(in the rows, 128 means zero)
Here are made-up objects, facts about them, and rows of numbers that follow some of those facts. Name the object behind each unnamed row.

Some facts about the objects:
buvom stistik:391 bamol:a
kloru stistik:184 bamol:a
zesto stistik:127 bamol:a
plesuvi stistik:391 bamol:b
veflar stistik:127 bamol:a
nata druzar:niri plemar plepum stibro stistik:391 bamol:a
zisar druzar:stubu klikliler buvom stopluskir stistik:184 bamol:b
zopom druzar:kele lafe stistik:184 bamol:a
rafo stistik:312 bamol:a
dribrul stistik:127 bamol:a
kagom druzar:sebom plemar stistik:127 bamol:a
gisen stistik:391 bamol:b
rotrun druzar:gebrom plapleklis stistik:391 bamol:a
fletro stistik:184 bamol:b
klikliler stistik:312 bamol:b
ragru druzar:zisi ziklir stagol tatrer stistik:184 bamol:a
domi stistik:312 bamol:b
tivos stistik:391 bamol:c
kugruvu druzar:brogrer dogros skitem stistik:184 bamol:b
doskos stistik:312 bamol:c
muklek stistik:312 bamol:a
pudostem stistik:391 bamol:c
dogrin stistik:391 bamol:c
mami stistik:391 bamol:b
brafor stistik:312 bamol:b
togru druzar:kiska gemebru stistik:391 bamol:a
drusal stistik:391 bamol:a
tabre druzar:zoflor mami stistik:312 bamol:a
klikistun stistik:184 bamol:a
grodror stistik:391 bamol:a
stubu stistik:312 bamol:a
suplan druzar:pledar gestil stotik brafor skitem stistik:127 bamol:b
dututro stistik:312 bamol:b
stopluskir stistik:127 bamol:c
plapleklis stistik:391 bamol:c
rudo stistik:391 bamol:b
trevem stistik:391 bamol:a
kolezun stistik:391 bamol:a
tenik druzar:stubu zedun petro pudostem ruster stistik:391 bamol:c
drafo stistik:391 bamol:c
gotruse druzar:kloru pudruk ruzum kaper rafo brogrer ruster stistik:127 bamol:a
luklil stistik:391 bamol:b
braril stistik:127 bamol:c
gebrom stistik:391 bamol:c
bister stistik:312 bamol:a
kebom stistik:391 bamol:a
naplivim stistik:127 bamol:a
tifol druzar:lififlas tivos stagol kaper stistik:127 bamol:c
klibuben stistik:391 bamol:c
gestil stistik:127 bamol:c
zeplon stistik:127 bamol:a
klestufan stistik:127 bamol:c
brevak druzar:skeges veflar lififlas flastam petro luklil tatrer doskos stistik:391 bamol:b
nuzal druzar:dututro flastam stistik:312 bamol:a
siflam stistik:391 bamol:b
skeges stistik:184 bamol:c
stelek druzar:kebom sebom ziklir moru saflu rafo dragresti stistik:312 bamol:a
diplol druzar:kolezun pidil zoflor vidom stistik:391 bamol:b
flofler stistik:391 bamol:b
fese stistik:127 bamol:a
sebom stistik:127 bamol:a
togu stistik:184 bamol:b
brife stistik:127 bamol:c
brestu druzar:kolezun varitros plapleklis dogrin stistik:391 bamol:a
kiska stistik:391 bamol:a
saflu stistik:391 bamol:c
sudra druzar:tobran fletro rudo stopluskir renoki brogrer stistik:127 bamol:c
dibra stistik:391 bamol:a
renoki stistik:127 bamol:a
plepum stistik:391 bamol:b
gibil druzar:klugror maruk skeklo drusal plapleklis dragresti stistik:391 bamol:a
teflum druzar:kolezun drusal stistik:391 bamol:a
trutas druzar:plemar gestil dibra brulobri klikistun stistik:391 bamol:c
kaper stistik:391 bamol:b
nafime stistik:391 bamol:a
nubrer druzar:deklar zeplon stistik:184 bamol:c
dugul druzar:zoflor stistik:391 bamol:c
fetrubran druzar:brife klegras dogros stistik:391 bamol:a
zedun stistik:127 bamol:a
zisi stistik:184 bamol:a
fledrapli stistik:184 bamol:a
trugel druzar:kiska ruzum brogrer stistik:391 bamol:c
brirek druzar:gebrom petro rila stistik:184 bamol:a
pletros druzar:skeges tivos stistik:312 bamol:a
drifus stistik:184 bamol:c
bipum druzar:flofler tobran muklek mami naplivim stistik:312 bamol:c
flastam stistik:127 bamol:b
kuve druzar:gusus veflar maruk kaper renoki stistik:127 bamol:b
vidom stistik:127 bamol:b
maruk stistik:184 bamol:b
drofu druzar:kiska vidom fese plesuvi dogros stistik:127 bamol:c
fiklum druzar:dututro stubu pidil klabur saflu rafo konar stistik:127 bamol:b
zoflor stistik:184 bamol:a
kele stistik:184 bamol:b
pidil stistik:127 bamol:a
varitros stistik:391 bamol:b
vatal druzar:tivos nafime tatrer brafor stistik:312 bamol:a
dragresti stistik:391 bamol:b
gaba druzar:stubu mazil stistik:391 bamol:a
gemebru stistik:127 bamol:c
kiflok stistik:391 bamol:c
skadokluk druzar:zisi gusus sebom flofler zesto ruster stistik:391 bamol:a
stibro stistik:127 bamol:a
stemek druzar:klikliler plapleklis tubrok stagol brafor stistik:391 bamol:a
stakla druzar:tubrok stibro stistik:391 bamol:c
trobar druzar:siflam klestufan drafodo plesuvi klikistun stistik:391 bamol:b
tuklak druzar:togu drafo klestufan stistik:127 bamol:b
pudruk stistik:312 bamol:a
konar stistik:127 bamol:a
lafe stistik:312 bamol:a
stotik stistik:312 bamol:c
ruzum stistik:391 bamol:b
klivu druzar:gebrom lififlas stotik dogrin stistik:312 bamol:a
klugror stistik:127 bamol:b
nogrir druzar:niri muklek renoki fledrapli brafor stistik:127 bamol:a
dreflok stistik:312 bamol:c
druston stistik:184 bamol:c
grodas druzar:ziklir skeklo drusal moru doskos stistik:127 bamol:c
dogros stistik:312 bamol:a
gusus stistik:391 bamol:a
kaplis stistik:391 bamol:a
godrik stistik:391 bamol:a
drafodo stistik:127 bamol:a
detras stistik:127 bamol:a
niri stistik:391 bamol:c
petro stistik:312 bamol:c
plemar stistik:312 bamol:b
klegras stistik:127 bamol:a
lififlas stistik:391 bamol:a
brulobri stistik:184 bamol:a
klestam druzar:trevem stistik:391 bamol:a
trida druzar:vidom doskos klaplun dogrin stistik:391 bamol:c
pledar stistik:312 bamol:b
skitem stistik:127 bamol:b
tubrok stistik:391 bamol:c
tatrer stistik:391 bamol:b
boflogal stistik:391 bamol:a
moru stistik:391 bamol:c
lebra druzar:zisi varitros mazil grodror stistik:184 bamol:c
tobran stistik:312 bamol:a
ziklir stistik:127 bamol:c
fister stistik:312 bamol:a
seduk druzar:sebom nafime stistik:391 bamol:b
rila stistik:391 bamol:c
brogrer stistik:184 bamol:c
soflak druzar:kiska stistik:391 bamol:b
ruster stistik:391 bamol:a
klabur stistik:391 bamol:b
stagol stistik:391 bamol:b
skeklo stistik:391 bamol:a
plodranin druzar:klegras dragresti stistik:184 bamol:b
deklar stistik:127 bamol:b
klaplun stistik:127 bamol:a
mazil stistik:391 bamol:a
teflur druzar:statuflak rudo zesto stistik:312 bamol:a
statuflak stistik:391 bamol:c

Known rows:
bipum: [123 118 142 101 139  92 146 122 141 101 137  84 127 112 138 117  74 115
 123 135 163 137 124 165 154 141 113 106  88 115 103 100 138 121 126 121
 131 139 161 114  72]
rotrun: [117 131 129 103 130 110 128 114 125 137 108 104 120 113 129 118  78 136
 137 144 164 117 114 168 137 138 154 106 107 114 115 129 131 153 108 124
 164 139 124 123 113]
plodranin: [133 135 147  99 129 106 169 107  92 176 114  94 123 137 135 114  32 104
 138 139 155 105 120 146 140 132  95 107 129 118 119 122 136 141 116 127
 130 137 140  96  91]
nata: [116 150 130 100 133 122 124 105 117 119 113  91 131  95 138 116  86 139
 125 138 151 124 125 175 144 149 127 114  94 117 105 119 127 144 120 134
 175 145 129 147 114]
kagom: [120 127 123 102 129 123 132 109 107 152 126  95 128  99 128 128  97 135
 126 145 125 122 124 156 146 142 150 115 130 119 121 127 139 145 122 121
 165 147 132 133 117]
teflur: [118 112 136 102  94 115 130 109 131 107 123  95 122 109 131 120  66 120
 131 138 129 127 125 147 149 151 141 104  88 119 126 121 134 145 126 112
 146 140 148 130 111]
gaba: [121 111 130  97 119 116 136 102 138 140 115 105 113 105 133 112  92 138
 137 143 146 127 110 157 139 148 142 111  93 113 131 127 136 144 116 123
 154 145 142 116 117]
klestam: [125 134 129  97 127 124 139 108 126 137 118  98 121 108 134 118  91 136
 133 139 155 126 123 165 137 149 128 110  97 116 130 128 118 142 115 126
 151 146 133 129 133]
trida: [126 126 136 104 184  91 156 127 128 132 117  99 107 134 136 121  63 132
 136 140 203 137 113 179 140 132 138 105  96 112  98 112 131 120 108 122
 144 139 140  97  86]
dogros: [129 117 116 102  94 125 150 121 116  93 132 107 127 154 132 133 103 117
 128 136 170 123 146 137 139 143 127  90 124 132 151 132  78 148 109 106
 114 138 135 127 149]
zedun: [127 103 112 102 103 123 139 108 126 134 128 113 128 119 128 129 132 128
 133 151 134 128 126 131 144 137 157 107 152 121 150 129 126 148 114 110
 131 142 139 120 126]
brulobri: [122 145 113  96 108 130 141 113 102 136 131  87 151 122 136 128 113 129
 118 141 160 112 137 155 146 144 120 104 143 129 148 134  94 148 114 127
 134 145 113 141 123]
sebom: [129 121 104 100 105 126 133 109 121 139 135 108 147 115 128 128 169 130
 129 150 136 117 137 135 145 139 141 106 186 125 159 130 116 151 114 122
 128 142 135 123 124]
lafe: [125 132 120 100 100 125 136 116 128 135 139  97 128 121 130 122 116 127
 130 135 147 107 137 148 142 145 112  99 125 124 157 138  93 152 117 122
 129 143 140 125 127]
dreflok: [130 133 127 102 147 100 152 131 127 125 145  89 127 129 135 123 115 120
 127 135 186 119 135 162 147 134 103  98 131 120 132 114 101 128 117 124
 116 139 151 105  90]
stotik: [126 142 113 105 141  95 143 138 121  85 136  93 142 145 135 130 142 115
 125 143 207 111 144 159 145 124 115  91 162 128 132 112  87 138 107 121
 111 131 133 109  77]
tatrer: [135 161 122 103 124 105 150 109 116 120 109 113 146 138 138 117 145 104
 141 149 176  87 137 141 134 122  82 101 188 123 128 108 112 155 105 144
 119 128 142 102  94]
flofler: [144 149 126  98 109 116 156  94 121 113 119 110 152 131 140 112 151 104
 133 142 151 109 137 137 139 136  68 108 153 123 142 105 117 148 118 141
 111 133 158 111 101]
petro: [127 120 114 104 131  88 146 135 140 101 137 102 140 141 132 126 154 113
 131 145 202 107 135 148 147 125 120  92 166 124 142 113 100 136 106 122
 101 130 145  94  73]
trevem: [128 137 120  97 119 130 141 106 130 127 126 102 132 115 135 119 135 134
 133 139 159 118 130 156 137 149 120 106 126 121 148 131 101 142 111 129
 138 144 133 127 135]

Rows to name:
No name comes twice in this set of rows, the named rows included.
[125 145 148 105 140  93 149 111 105 138  93 107 111 131 134 113  29 107
 147 142 161 104 114 161 134 127 110 108 118 112  80 110 158 146 112 129
 158 131 143  94  81] : brevak
[135 183 126 101 113 120 149 115  99 132 133  94 153 137 136 121 138  94
 138 133 156  81 158 141 138 130  34 100 185 128 141 118  91 154 119 143
 116 134 145 114  98] : plemar
[113 136 130 103 129 110 123 108 128 120 103 100 118 102 131 117  77 138
 132 144 156 120 116 167 140 143 151 109  96 114 102 122 143 148 115 126
 171 140 130 131  97] : stemek
[137 142 150  98 148 109 168 107 111 174 104 106 103 130 135 109  29 110
 147 135 160 113 114 160 129 133  84 113 104 111 109 119 134 139 115 130
 142 140 151  86 107] : diplol
[132 112 114 102 117 130 156 118 100 126 130 112 116 139 132 138 106 129
 129 142 147 136 135 143 138 141 144 102 136 126 148 134 101 142 112 103
 132 146 127 126 153] : fese
[132 171 122 102 106 110 142 117 100 115 122 104 153 147 134 122 137  89
 133 143 160  78 155 135 141 121  65  95 190 133 129 108  97 162 113 140
 110 125 144 110  83] : brafor
[143 178 133  98 140 127 171 110  87 137 122 104 133 147 141 120 109 106
 138 133 172 104 146 157 130 133  42 105 144 125 131 114  92 141 114 134
 123 141 138 117 127] : siflam
[122 141 109 101 112 123 127 108 136 105 117 107 147 117 133 121 160 129
 130 147 165 110 134 154 139 139 139 104 146 124 141 123 107 153 107 130
 139 137 128 129 122] : nafime
[137 108 110 100 142 102 158 118 126 105 144 103 153 131 141 131 174 117
 123 148 172 148 140 142 153 132 124 105 167 123 146 102 119 119 118 115
 108 138 149 114  94] : stopluskir
[127 123 116 105 137  90 146 138 138 123 139 102 129 143 131 127 139 118
 138 141 203 105 135 155 144 122 119  91 173 123 144 121  92 139 103 119
 106 131 141  88  82] : doskos
[135 117 121  98 150  95 155 116 149 107 132 102 138 129 141 119 162 122
 130 144 195 133 124 160 145 137 120 104 136 118 140 106 109 124 110 130
 110 137 148  99  91] : pudostem
[125 149 131 103 173  97 145 120 129 112 124  87 135 112 143 119 120 131
 125 138 190 133 124 184 147 136 108 111 122 114 101 105 128 124 116 136
 149 140 137 118  76] : stakla
[121  86 134 103 108 111 142 108 114 113 110 107 104 117 130 127  35 127
 127 146 123 151 112 143 145 144 180 110  89 118 106 120 159 135 122  92
 155 142 141 128 116] : gotruse
[131 136 117 103 162  93 149 125 139 107 126 102 137 130 139 124 155 126
 131 145 209 126 130 169 144 129 114 102 145 120 127 109 109 129 103 128
 122 136 138 101  88] : rila

The same objects again, as new rows of numbers:
Some rows with their names:
drifus: [145  94 124 123 133 133 104 117 124 122 118 132 124 134 145 135 120 152
 124 126 135 113 133 132 127 114]
tatrer: [106 146 141 130 141 127 144 122 127 129 137 110 127 117 126 126 116  98
 147 119 124 114 122 123 143 108]
gisen: [121 134 131 124 141 136 132 124 128 121 138 124 131 112 127 138 112  98
 137 126 146 126 134 118 138 114]
klibuben: [138  89 155 129 133 136 103 127 125 127 131 131 137 123 137 141 116 140
 128 127 144 119 132 123 130 120]
skeklo: [106 130 128 149 113 128 148 140 125 138 131 110 129 129 124 121 130 126
 143 122 118 131 111 140 127 127]
skeges: [130 107 134 130 133 125 116 115 124 131 117 119 118 138 142 123 124 151
 136 119 113 100 121 137 132 107]
tubrok: [122 101 165 131 131 131 115 128 124 132 127 119 129 126 138 129 116 144
 134 116 117 109 119 125 136 116]
godrik: [123 118 118 140 113 137 135 143 124 129 132 125 132 123 127 133 124 129
 130 126 136 145 123 133 121 133]
braril: [155 110 153 109 141 131  99 123 133 130 129 145 135 135 139 120 143 151
 115 130 131 119 139 114 129 136]
bipum: [162 113 140 119 119 120  83 112 128 113 122 149 128 123 112 153 121 147
 114 129 140 137 148 112 111 124]
tabre: [150 140 102 129 100 121 114 126 127 116 123 144 126 122 102 147 129 135
 116 130 137 163 141 122 101 138]
deklar: [119 173 173  93  99 137 129  98 112 155 129  85 108 107  99  71 151 107
 160 125 141 104 157 127 118 135]
fister: [129 147 111 135 107 113 131 127 128 125 119 134 120 131 106 136 131 133
 121 133 118 146 128 134 111 139]
boflogal: [123 118 118 140 112 138 135 143 124 128 132 125 133 123 127 133 124 129
 130 126 136 146 124 133 121 133]
vidom: [120 162 139 113 154 121 142 116 137 136 135 124 129 133 127 106 147 103
 134 136 125 108 132 123 144 129]
rafo: [111 159 122 146 109 104 144 124 129 135 119 118 118 139 101 124 139 130
 134 132 101 132 116 142 117 133]
klivu: [148 140 102 128 100 120 116 127 128 115 123 144 125 122 103 146 128 137
 116 129 133 163 140 122 102 138]
dugul: [159  81 145 124 126 146  85 127 125 118 136 142 143 114 131 153 115 141
 123 126 166 137 146 111 119 120]
detras: [140 138 116 119 121 132 131 138 132 133 129 139 131 134 129 112 150 139
 117 128 123 144 131 125 121 149]
fletro: [112 151 111 128 143 123 147 110 127 127 125 110 115 130 132 119 123 107
 147 122 118 103 124 136 141 101]

Name these rows:
No name comes twice in this set of rows, the named rows included.
[140 121 121  58 153 148 128 134 128 108 115 167 112 112 173 131  97 120
  67 153 147 132 156 115 145 180] : tuklak
[133 114 164 128 152 119 115 116 136 148 130 127 139 151 131 108 161 137
 132 152 139  97 132 138 137 136] : brife
[ 94 122 110  84 154 136 162 128 119 116  98 132  90 126 185 124  79 118
  89 148 116  96 125 151 157 157] : togu
[112 160 122 142 106 104 144 125 128 132 117 119 115 136 104 124 134 133
 131 126  95 134 115 139 117 134] : muklek
[104 146 141 122 138 131 145 126 125 124 132 113 121 113 134 126 106 104
 138 113 113 115 120 120 145 112] : plepum
[136  97 109 152 124 139 124 135 130 137 141 129 150 130 115 144 142 109
 136 168 202 147 145 150 114 143] : togru
[142 111 109 124 102 148 121 147 121 116 131 139 131 110 131 144 112 138
 117 115 140 163 133 118 113 137] : nata
[156 146 121  94 143 138 115 121 135 116 138 149 133 115 130 127 132 112
 114 128 148 139 153 100 130 133] : suplan
[168  93 145 106 144 138  87 121 134 128 133 154 143 133 136 131 145 145
 109 150 168 127 156 118 123 146] : drofu
[ 91 150  47 144 191  62 155 132 201 115 142 170 139 149 184 189 116 161
  87 134  80 161  63 138 154 133] : lafe
[110 158 123 148 111 102 144 123 129 136 119 117 119 141 101 123 141 127
 135 136 105 130 116 146 118 134] : pudruk
[109 129  97 129 115 129 153 135 120 130 110 117 107 137 148 115 119 143
 122 124 101 122 112 152 129 136] : brulobri
[158  84 146 115 122 148  86 131 122 113 131 144 136 110 138 152 106 149
 116 115 149 139 142 106 121 121] : stakla
[161  95 150  99  75 157  76 100 101 135 116 103 109 102 111 112 126 152
 145 123 178 121 173 132  93 124] : nubrer
[160 132 108 110 113 140 116 139 131 124 132 149 134 124 127 122 144 145
 110 122 133 160 142 112 112 149] : nogrir

Now the same objects, written a new way:
Named rows:
doskos: [119 120 150 111 105 111 108 112 126 115 158 142 125 101 129 124 147 115
 140 138 103 101 150 120 122 112 129 135 131 173 116 116 146 168 143 133
 111 126 127 129 136 169 145  89 148 170 138 117 136 118 125 162 111 109
 106]
klegras: [150 129 119 110 128 175 151 133 126 112 146 161 120 127 124 142 126 121
 143 140 109 145 128 109 117 139 124 120 113 148 119 143 138 105  95 131
 134 117 153 139 109 153 146 117 118 127 150 117 123 127 107 123 147  99
 104]
brevak: [141 106 118 167 143  70 111  73 111 165  92 104 133 129 125 105 122 153
  75 116 144 120  91 182 156 126 108 108  76 141 133 114 121 143 134 148
 144 127 132 103 140  86 132 116 118 132 143 145 114 164 133 101 116 143
 160]
stotik: [120 127 149 110 112 109 105 104 130 122 169 133 128 103 128 121 146 126
 129 135 107 106 154 113 125 111 128 131 130 175 119 114 142 166 155 129
 121 126 125 136 139 165 157  95 144 173 137 111 135 127 132 165 107 112
 110]
gemebru: [159 131 147 112 102 134 139 133 126 139 162 138 111  64 108 112 162 111
 147 122  91 132 151 105 118 119 136 119 107 169 100 136 128 143 126 118
 147 135 137 144 122 160 157 102 133 140 142 101 129 129 129 167 114  96
 121]
plemar: [157 119 105 132 110 109 131  93 126 114 150 143 121 109 150 124 105 156
 158 174  98 106 128 135 100 139 149 146 135 143 119  97 132 139 157 149
 122 119 158 108 121 118 154 111 130 172 141 166  80 111  96 144 128 134
 128]
klivu: [ 97 110 106 122 163  97 104  79 105 133 100 137 140 204 124 142 112 117
  74 111 158 108 108 156 161 124  85 102  90 186 150 139 163 142 124 134
 107 104 141 128 154 169 114 119 124 129 147 120 160 152 111  90 141 104
 119]
tenik: [130 103 162 148 119  98  95  97 104 179  89 119 125  96 114  99 166 130
 101 124 112 113 108 132 125 107 131 108  78 168 140 157 124 135 126 146
 123 138 133  82 125 106 120  95 158 152 109 137 150 152 157 144 120 129
 129]
domi: [154 131 115 128 116 105 135  94 128 109 157 134 127 121 145 117 112 148
 149 151 116 103 132 144 117 143 131 144 137 141 118  91 129 155 165 144
 130 119 143 134 129 144 162 111 119 156 152 145  85 122  97 143 122 135
 136]
klestufan: [155 125 146 116 100 137 128 133 131 133 155 138 116  60 115 116 162 115
 137 133  86 124 149 104 130 121 139 123 109 171 105 130 132 135 114 124
 141 136 137 138 121 146 154 109 137 150 142  95 132 125 133 163 116 105
 118]
stelek: [120  76  97 126 136 129 122  97  96 129  77 171 120 163 141 152 107 127
 145 186  99 113  94 131  82 121 146 118  99 175 142 162 166 104  99 147
  75 113 182  60 114 123  83 104 157 162 117 190 143 107  92 120 167  95
  98]
godrik: [127 144 156 123 137 176 137 118 127 112 144 147 133 143 128 131 129 137
 138 131 137 147 125 122 115 133 111 127 122 119 140 141 117 118 120 156
 133 117 125 120  99 138 155  95 126 133 132 133 126 149 129 119 133 128
  97]
mazil: [126 141 158 126 136 174 133 118 125 114 141 148 135 142 131 131 127 137
 135 134 133 146 121 121 116 134 115 129 123 121 142 142 119 114 117 155
 133 115 127 115 100 133 154 100 130 139 131 133 123 146 131 118 134 132
  97]
skitem: [183 129 104 133 110 122 155 114 130 127 153 132 118  86 126 112 122 140
 140 134 107 128 129 137 129 142 133 127 112 140 102 103 122 131 134 131
 160 128 149 148 125 126 166 129 105 132 161 122  85 130 103 135 123 120
 148]
kaplis: [127 144 158 122 138 173 134 117 127 111 144 148 132 142 129 129 131 135
 137 132 136 149 121 124 116 132 112 128 126 118 141 139 120 118 119 154
 133 118 124 120 100 141 155  96 124 135 132 133 124 150 131 121 133 127
  99]
seduk: [160  80 110 171 124  96 123  88 106 162  74 131 118  97 139 111 121 162
 128 175  99 124  81 158  96 127 157 123  83 131 130 134 119 110 116 160
 120 136 166  49 108  47 110 103 144 161 118 200  98 132 118 123 139 143
 143]
stakla: [128 101 162 148 120  98 100 100 106 173  88 124 126  96 113 102 169 125
 102 124 113 118 108 140 131 106 131 109  79 164 133 154 127 142 123 144
 123 137 130  86 127 112 115  89 159 148 114 138 151 150 153 144 118 125
 124]
ragru: [110  99  93 141 146 114 121  84 112 135  79 110 137 164 125 135 105 133
  92 146 138 138  86 131 121 103 133  90  80 189 149 146 113  95 108 151
 121  94 139  97 123 102 121 124 126 142 129 122 149 127 139  97 160  83
 108]
drusal: [121 117 156 129 134 172 141 133 125  89 123 158 130 143 132 146 129 109
 147 135 134 144 122 152 117 127 105 129 129 114 127 144 136 131  98 158
 106 119 120 113 101 157 128  86 131 123 148 144 136 137 116 114 135 124
  88]
stubu: [122 147 130 106 132 156 124  96 123 111 153 153 138 166 139 135 113 145
 132 150 124 118 129  99 114 138 125 133 131 161 151 131 136 117 142 146
 122 106 150 126 117 154 157 118 133 163 127 126 119 128 112 128 146 117
  99]

Which object is each row?
No name comes twice in this set of rows, the named rows included.
[155 104 136 151 118 120 145 122 128 104 127 138 119  90 140 124 124 133
 159 150 117 134 118 177 108 131 129 140 127 101 102 107 122 150 122 156
 123 133 127 106 110 116 139  87 124 135 155 172  97 132 109 130 114 141
 126] : dragresti
[164 116 129 127 111 103 119 100 102 196 102 124 113  89  98  95 168 125
 107 114  95 114 115 101 125 117 145  95  66 202 127 162 127 122 133 120
 151 136 164 116 132 125 131 124 148 141 112 112 140 142 140 158 130  99
 146] : sudra
[166 136 141 144 124 118 151 106 126 132 144 128 118 102 130 102 128 147
 153 129 127 138 122 158 103 137 125 131 123 106 111 112 102 151 157 147
 151 126 129 125 113 126 164  97 115 128 144 157  86 147 116 137 114 142
 141] : ruzum
[181 116 139 121 113  95 159 117  88 200  96 138  90 104  82  86 184  84
 144  89 104 118 123 123  90 113 130  81  75 199 106 186 131 154 151 109
 147 130 160 139 134 193 107 102 142  87 119 132 144 149 114 169 133  79
 152] : drofu
[176 100  83 150 125  84 130  89 111 172  96 118 121 108 119 107 123 145
  97 131 110 115  99 150 142 136 135 107  69 170 118 123 129 117 120 130
 150 126 168 116 138  93 132 141 116 134 145 137 100 139 110 118 134 119
 167] : kuve
[125 121 113 120 143 127 117  80 102 149  98 148 132 184 130 126 116 139
 116 146 124 107  98 114 111 133 129 112  99 183 159 156 143 110 143 145
 113 107 170 100 125 142 121 124 144 150 113 147 133 134 111 120 158 110
 118] : teflur
[107  70 132 144 149 130 130 125 101 112  56 160 124 164 124 155 128  89
 120 130 137 133  91 189 125 113  99 107  93 136 125 161 161 133  70 153
  81 125 132  85 118 146  69  80 140 106 151 169 170 144 109  91 144 109
  98] : gibil
[127 112 109 137 133 127 142  95 109 133  73 114 135 171 121 124 116 119
 117 134 140 124  92 130 109 114 133  94  96 186 150 154 106 101 126 159
 123  93 139 112 114 137 121 122 131 125 126 122 142 127 132 114 164  89
 114] : zopom
[151  85  89 131 128 157 128 110 103 154  76 163 118 124 130 141 120 139
 133 182  78 133  89 102  91 130 168 107  71 174 138 172 146  62  69 143
 110 120 197  62  98  80 101 128 148 157 111 164 132 114 107 119 174  97
 110] : kagom
[153 168 162 123  84 189 157 122 132  90  75 112 163 180 139 101 143 110
 141 117 140  72 110 112 144 157 134 138 157 168 173 144  90  84 154 194
 128 100 125 148  91 185 152 145 141 116 125  78 113 114 139 143 173 144
 114] : zoflor
[155 115 107 145 106 103 157 107 136  91 124 103 126 103 134 117 106 132
 152 148 126 124 117 160 111 118 142 126 133 144 104  91  96 138 147 156
 140 107 115 134 119 128 159 113 110 135 162 127  93 111 118 134 128 109
 131] : maruk
[163 130 167 132 135  83 151  96  81 222 109 130  87 114  81  72 184 113
 151  84 128 144 109 126  54 102 124  76  76 169 116 190 105 172 187 117
 156 128 146 115 125 172 117  73 142  97  92 165 145 174 134 168 117  89
 149] : trugel
[127 135 168 126 126 176 143 134 126  92 112 152 139 155 132 136 139 107
 142 119 141 125 121 151 133 138 102 134 136 118 140 143 132 127 109 164
 111 120 117 125 101 172 130  95 132 116 147 131 135 141 119 119 138 138
  98] : kolezun

